Below are the code and all the weights of a small trained network. Each question names an input and a class and asks about switching units off, where a switched-off unit gives its printed mean instead of its output.

import numpy as np


def w(rows, s, z=0):
    codes = np.array(rows[::2]) - 128.0
    scale = np.full(codes.shape[1], s)
    scale[-1] = z or s
    return codes * scale


def norm(h):
    return h / np.sqrt((h * h).mean(-1, keepdims=True) + 1e-5)


def f(y):
    return y / 2 * (1 + np.tanh(0.7978845608 * (y + 0.044715 * y**3)))


def log_softmax(a):
    a = a - a.max(-1, keepdims=True)
    return a - np.log(np.exp(a).sum(-1, keepdims=True))


def net(x, mask):
    res = np.array(x, float).reshape(1, 4) / 4 @ E
    u = 0
    for l in range(2):
        y = f(norm(res) @ A[l][:, :-1].T + A[l][:, -1])
        res = res + np.where(mask[u : u + 12], y, B[l][:, -1]) @ B[l][:, :-1]
        u += 12
    return log_softmax(norm(res)[-1] @ U[:, :-1].T + U[:, -1])


A, B = {}, {}
E = w([
[23,149,218,150,242,140,71],'x0',
[50,123,43,61,255,175,136],'x1',
[82,185,108,244,147,99,173],'x2',
[128,118,134,128,135,124,139],'x3',
],0.0096)
A[0] = w([
[128,80,33,61,137,155,134,177],'0.n0',
[119,146,38,145,155,119,168,49],'0.n1',
[95,111,151,130,205,142,68,2],'0.n2',
[102,131,247,147,130,132,88,95],'0.n3',
[118,128,167,157,159,91,117,17],'0.n4',
[119,160,227,134,129,177,101,77],'0.n5',
[186,103,72,160,78,79,146,173],'0.n6',
[117,163,73,124,202,145,152,71],'0.n7',
[139,90,201,94,131,110,52,41],'0.n8',
[104,184,128,200,127,135,162,145],'0.n9',
[137,98,171,112,69,141,77,119],'0.n10',
[154,96,164,155,61,105,147,139],'0.n11',
],0.013,0.0064)
B[0] = w([
[178,157,129,89,163,70,85,236],'0.n0',
[171,75,69,147,60,108,247,169],'0.n1',
[39,145,145,109,117,163,138,165],'0.n2',
[206,143,134,147,111,112,136,194],'0.n3',
[166,131,126,119,165,107,126,134],'0.n4',
[183,105,144,141,116,145,137,170],'0.n5',
[73,130,123,128,144,172,129,245],'0.n6',
[116,105,125,145,63,156,136,173],'0.n7',
[161,148,244,155,106,179,158,172],'0.n8',
[127,133,59,164,164,83,124,186],'0.n9',
[137,139,158,114,149,174,113,184],'0.n10',
[57,133,148,109,167,127,132,209],'0.n11',
],0.014,0.011)
A[1] = w([
[90,69,140,113,87,207,157,194],'1.n0',
[89,142,150,198,111,114,171,181],'1.n1',
[196,128,122,176,138,87,222,92],'1.n2',
[211,117,135,128,77,144,165,45],'1.n3',
[152,99,173,99,177,170,135,160],'1.n4',
[168,100,187,178,104,82,81,159],'1.n5',
[131,149,74,158,103,118,136,3],'1.n6',
[22,138,70,184,144,133,154,117],'1.n7',
[172,191,136,172,159,52,80,6],'1.n8',
[63,184,159,90,189,136,78,83],'1.n9',
[111,136,213,40,103,172,96,85],'1.n10',
[177,118,134,106,144,2,93,137],'1.n11',
],0.014,0.005)
B[1] = w([
[143,138,86,102,138,30,76,200],'1.n0',
[174,163,157,75,207,84,99,200],'1.n1',
[46,63,122,76,111,125,95,192],'1.n2',
[54,165,193,177,82,161,125,158],'1.n3',
[87,167,83,182,119,132,121,194],'1.n4',
[155,195,85,99,190,146,81,170],'1.n5',
[117,49,149,113,91,161,123,146],'1.n6',
[171,187,253,157,100,230,109,248],'1.n7',
[150,8,71,17,113,84,124,152],'1.n8',
[146,57,92,152,66,109,189,204],'1.n9',
[57,33,50,135,64,129,211,241],'1.n10',
[188,159,127,173,174,117,50,186],'1.n11',
],0.011)
U = w([
[52,32,31,132,47,139,194,58],'0',
[140,187,249,193,121,213,114,57],'1',
[224,160,78,107,215,18,29,254],'2',
],0.016,0.0018)

Each question gives the input, the list of numbers given to net, and the class t.
The units are the neurons (one row each of A and B). Each row of codes is followed by its name. A weight is (code - 128) times the scale printed after its matrix; where a second scale follows, it is the last column's (A, B and U).
mask holds one flag per neuron, layer by layer. A switched-off neuron (its flag False) gives its mean, the last column of its row in B, instead of its output. The means were averaged over made-up inputs and are rounded, as every weight is.
A unit's drop is (log p(t) with every unit on - log p(t) with that unit switched off) / (log p(t) with every unit on - log p(t) with every unit switched off).
The circuit of an input: a set's keep is (log p(t) with only the set's units on - log p(t) with every unit switched off) / (log p(t) with every unit on - log p(t) with every unit switched off). Starting from the 12 units with the biggest drops (on a tie, the unit counted first), units are removed one at a time, each time the one whose removal leaves the highest keep (on an exact tie, the one counted first), for as long as the keep stays at least 0.8.
units of the circuit, in order: the units of the circuit, biggest drop first
k most important neurons: the k neurons with the biggest drops, biggest first
k most important neurons of layer l: the k neurons of layer l with the biggest drops, biggest first
drop when u is switched off: that unit's drop, to one decimal
input [6,1,-5,-1], class 0: 2 most important neurons -> (1.n10, 0.n2)
input [-1,-6,-6,-3], class 0: units of the circuit, in order -> (1.n10)
input [-7,0,5,3], class 1: units of the circuit, in order -> (1.n7, 0.n6)
input [-3,0,4,-4], class 1: 3 most important neurons -> (1.n7, 1.n10, 0.n6)
input [-2,1,-7,6], class 2: 3 most important neurons of layer 0 -> (0.n0, 0.n6, 0.n2)
input [-5,-5,1,-2], class 1: 3 most important neurons -> (1.n7, 0.n0, 0.n8)
input [-2,0,4,0], class 1: 2 most important neurons -> (1.n7, 1.n10)
input [-6,0,3,6], class 1: 2 most important neurons -> (1.n7, 0.n6)
input [-4,0,1,-3], class 1: 2 most important neurons -> (0.n6, 1.n7)
input [1,3,2,5], class 1: 2 most important neurons -> (1.n7, 1.n10)
input [4,0,1,1], class 2: 2 most important neurons of layer 0 -> (0.n3, 0.n6)
input [8,1,-4,1], class 0: 2 most important neurons of layer 1 -> (1.n10, 1.n7)
input [-5,-3,3,-1], class 1: drop when 1.n7 is switched off -> 0.7
input [-5,7,-3,-3], class 2: units of the circuit, in order -> (0.n0)
input [-6,0,7,7], class 1: drop when 1.n10 is switched off -> 0.8
input [-8,8,-6,6], class 2: drop when 0.n0 is switched off -> 0.2
